Here is a tiny trained network, its code and every weight. The questions are about switching its units off for an input and a target symbol, where a switched-off unit gives its printed mean instead of its output.

import numpy as np


def w(rows, s, z=0):
    codes = np.array(rows[::2]) - 128.0
    scale = np.full(codes.shape[1], s)
    scale[-1] = z or s
    return codes * scale


def f(y):
    return y / 2 * (1 + np.tanh(0.7978845608 * (y + 0.044715 * y**3)))


def softmax(a):
    e = np.exp(a - a.max(-1, keepdims=True))
    return e / e.sum(-1, keepdims=True)


def log_softmax(a):
    a = a - a.max(-1, keepdims=True)
    return a - np.log(np.exp(a).sum(-1, keepdims=True))


def net(x, mask):
    ids = ['ΘΞΠΦΨαβδημστω'.index(c) for c in x.split()]
    T = len(ids)
    res = E[ids] + P[:T]
    u = 0
    for l in range(2):
        q, k, v = (res @ M[l].T for M in (Q, K, V))
        z = softmax(np.where(np.tri(T) > 0, q @ k.T / 4**0.5, -1e9)) @ v
        res = res + np.where(mask[u], z, O[l][:, -1]) @ O[l][:, :-1]
        u += 1
        y = f(res @ A[l][:, :-1].T + A[l][:, -1])
        res = res + np.where(mask[u : u + 16], y, B[l][:, -1]) @ B[l][:, :-1]
        u += 16
    return log_softmax(res[-1] @ U[:, :-1].T + U[:, -1])


Q, K, V, O, A, B = {}, {}, {}, {}, {}, {}
E = w([
[95,95,174,199],'Θ',
[96,197,154,47],'Ξ',
[87,139,122,192],'Π',
[75,195,167,114],'Φ',
[138,108,128,140],'Ψ',
[250,63,11,81],'α',
[175,130,163,63],'β',
[159,112,146,94],'δ',
[103,153,134,133],'η',
[157,133,97,95],'μ',
[125,166,140,74],'σ',
[74,181,138,154],'τ',
[234,90,79,48],'ω',
],0.017)
P = w([
[115,5,70,96],'0',
[155,186,157,159],'1',
[77,151,57,95],'2',
[166,173,150,162],'3',
[83,144,73,104],'4',
[166,170,156,164],'5',
[82,123,174,58],'6',
[178,154,144,169],'7',
[98,113,169,63],'8',
[169,155,154,179],'9',
],0.018)
Q[0] = w([
[246,34,229,14],'0.h1',
[2,188,95,149],'0.h1',
[136,35,114,161],'0.h1',
[227,58,93,176],'0.h1',
],0.0045)
K[0] = w([
[80,160,61,80],'0.h1',
[156,254,58,138],'0.h1',
[122,174,128,216],'0.h1',
[216,223,78,95],'0.h1',
],0.0075)
V[0] = w([
[208,105,178,119],'0.h1',
[204,126,158,80],'0.h1',
[226,33,64,235],'0.h1',
[3,73,66,111],'0.h1',
],0.0059)
O[0] = w([
[166,100,135,77,109],'0.h1',
[165,173,69,50,174],'0.h1',
[162,28,205,165,36],'0.h1',
[172,98,2,178,253],'0.h1',
],0.0062,0.0022)
A[0] = w([
[34,139,175,144,177],'0.n1',
[150,124,65,57,82],'0.n2',
[130,211,183,141,205],'0.n3',
[123,212,77,152,138],'0.n4',
[111,84,136,49,82],'0.n5',
[184,170,190,38,110],'0.n6',
[164,126,208,121,224],'0.n7',
[139,203,134,99,190],'0.n8',
[86,128,137,150,240],'0.n9',
[160,77,98,89,1],'0.n10',
[132,101,182,254,194],'0.n11',
[155,160,114,169,135],'0.n12',
[99,188,177,87,106],'0.n13',
[79,108,28,58,155],'0.n14',
[103,126,175,156,242],'0.n15',
[189,137,121,136,91],'0.n16',
],0.0096,0.0045)
B[0] = w([
[77,134,130,51,191],'0.n1',
[101,175,178,102,192],'0.n2',
[173,94,78,108,254],'0.n3',
[191,58,170,81,203],'0.n4',
[98,130,199,114,162],'0.n5',
[87,139,79,137,227],'0.n6',
[117,180,55,107,196],'0.n7',
[249,83,141,157,246],'0.n8',
[169,117,12,70,175],'0.n9',
[137,160,203,184,148],'0.n10',
[252,132,100,96,178],'0.n11',
[120,143,134,72,151],'0.n12',
[198,84,106,253,201],'0.n13',
[1,94,169,134,239],'0.n14',
[136,169,91,49,175],'0.n15',
[156,174,102,149,147],'0.n16',
],0.0056,0.0071)
Q[1] = w([
[49,55,128,105],'1.h1',
[83,155,201,151],'1.h1',
[6,125,238,115],'1.h1',
[227,161,254,98],'1.h1',
],0.0064)
K[1] = w([
[91,245,103,123],'1.h1',
[146,135,135,67],'1.h1',
[146,222,140,80],'1.h1',
[147,90,177,125],'1.h1',
],0.011)
V[1] = w([
[159,108,20,173],'1.h1',
[84,241,86,82],'1.h1',
[174,89,255,49],'1.h1',
[202,168,81,70],'1.h1',
],0.0073)
O[1] = w([
[47,166,254,42,150],'1.h1',
[250,97,157,40,1],'1.h1',
[88,51,86,100,186],'1.h1',
[140,40,69,55,82],'1.h1',
],0.0087,0.0064)
A[1] = w([
[42,133,200,95,35],'1.n1',
[102,181,195,110,94],'1.n2',
[250,130,254,111,1],'1.n3',
[89,159,169,123,166],'1.n4',
[91,202,150,152,104],'1.n5',
[143,121,145,88,115],'1.n6',
[75,158,62,109,94],'1.n7',
[179,217,118,180,198],'1.n8',
[63,177,154,110,204],'1.n9',
[78,128,200,164,165],'1.n10',
[176,60,128,136,201],'1.n11',
[51,105,225,155,21],'1.n12',
[209,134,179,146,99],'1.n13',
[203,160,145,113,90],'1.n14',
[104,143,179,134,113],'1.n15',
[233,104,125,132,177],'1.n16',
],0.013,0.0079)
B[1] = w([
[240,158,24,200,177],'1.n1',
[132,64,101,86,160],'1.n2',
[86,2,61,184,164],'1.n3',
[103,43,116,88,168],'1.n4',
[86,148,152,200,185],'1.n5',
[116,73,149,221,152],'1.n6',
[191,44,112,175,179],'1.n7',
[134,201,209,118,250],'1.n8',
[80,70,116,111,207],'1.n9',
[82,143,144,63,171],'1.n10',
[66,198,126,75,158],'1.n11',
[215,167,122,62,161],'1.n12',
[197,41,129,144,160],'1.n13',
[211,30,167,118,160],'1.n14',
[131,69,98,83,143],'1.n15',
[39,168,93,30,172],'1.n16',
],0.0064,0.016)
U = w([
[60,56,56,130,215],'Θ',
[161,127,115,49,162],'Ξ',
[58,195,176,32,64],'Π',
[232,106,150,204,176],'Φ',
[35,167,164,172,57],'Ψ',
[74,95,121,254,4],'α',
[121,242,16,136,48],'β',
[163,160,115,241,192],'δ',
[88,182,230,136,101],'η',
[122,201,158,190,170],'μ',
[186,237,158,95,99],'σ',
[102,69,211,190,31],'τ',
[188,99,41,246,36],'ω',
],0.0076,0.0045)

Each question gives the input, a string of symbols that net reads in full, and the target symbol t.
The units are the heads (4 rows each of Q, K, V and O) and the neurons (one row each of A and B). Each row of codes is followed by its name. A weight is (code - 128) times the scale printed after its matrix; where a second scale follows, it is the last column's (O, A, B and U).
mask holds one flag per unit, layer by layer, with each layer's heads first. A switched-off unit (its flag False) gives its mean, the last column of its rows in O or B, instead of its output. The means were averaged over made-up inputs and are rounded, as every weight is.
A unit's drop is (log p(t) with every unit on - log p(t) with that unit switched off) / (log p(t) with every unit on - log p(t) with every unit switched off).
The circuit of an input: a set's keep is (log p(t) with only the set's units on - log p(t) with every unit switched off) / (log p(t) with every unit on - log p(t) with every unit switched off). Starting from the 12 units with the biggest drops (on a tie, the unit counted first), units are removed one at a time, each time the one whose removal leaves the highest keep (on an exact tie, the one counted first), for as long as the keep stays at least 0.8.
units of the circuit, in order: the units of the circuit, biggest drop first
unit that matters most: the unit with the biggest drop
top k neurons: the k neurons with the biggest drops, biggest first
k most important neurons of layer l: the k neurons of layer l with the biggest drops, biggest first
input Φ Θ β Ξ Π Θ σ β μ α, target Φ: units of the circuit, in order => [1.h1 1.n14 0.n14]
input Π Φ ω Θ ω η ω β, target Π: units of the circuit, in order => [0.h1 1.h1 1.n10]
input Θ Θ β Φ, target Θ: units of the circuit, in order => [1.h1 1.n9 1.n4 1.n2]
input Ψ α δ η σ Ψ σ Θ, target Ψ: units of the circuit, in order => [1.h1 0.h1 0.n14]
input μ Ψ α β Π Θ ω δ Φ ω, target μ: top 2 neurons => [0.n14 1.n8]
input Π μ Ξ Φ τ δ μ η δ σ, target Π: top 2 neurons => [1.n10 0.n8]
input σ β Φ Φ δ Θ Ξ, target Θ: units of the circuit, in order => [1.n8]
input β σ β μ, target β: top 2 neurons => [0.n8 0.n14]
input Ξ Φ η β Ξ σ τ Φ β Π, target Ξ: 2 most important neurons of layer 1 => [1.n16 1.n14]
input Θ Π Θ Θ β ω Φ α, target Θ: top 2 neurons => [0.n11 1.n9]
input Φ α ω Φ, target Φ: 3 most important neurons of layer 0 => [0.n8 0.n14 0.n4]
input η σ Θ δ, target η: top 3 neurons => [1.n8 0.n14 0.n7]
input μ Φ δ Ψ Ψ μ, target μ: top 3 neurons => [0.n14 1.n8 0.n2]
input Ξ Θ Π τ β τ δ Π, target Ξ: unit that matters most => 1.n16
input Φ δ Ξ δ τ Φ η β β Π, target Φ: 3 most important neurons of layer 0 => [0.n11 0.n14 0.n4]
input Φ τ σ α σ β, target Φ: 4 most important neurons of layer 1 => [1.n3 1.n14 1.n13 1.n8]
input η Π η β, target η: 2 most important neurons of layer 1 => [1.n8 1.n1]
input Θ Θ Ψ η, target Θ: top 4 neurons => [0.n11 1.n9 1.n4 1.n2]
input α τ Θ δ, target α: top 2 neurons => [0.n14 0.n10]
input Φ σ μ Θ μ σ Θ Ξ Θ Ψ, target Φ: 2 most important neurons of layer 0 => [0.n14 0.n11]
input β α Θ τ Θ η, target β: most important neuron of layer 1 => [1.n16]
input Φ Θ Φ τ Ξ δ α η Θ η, target Φ: top 4 neurons => [1.n3 0.n14 1.n14 1.n13]
input Φ τ α τ α Θ, target Φ: top 4 neurons => [0.n11 1.n3 1.n14 1.n13]
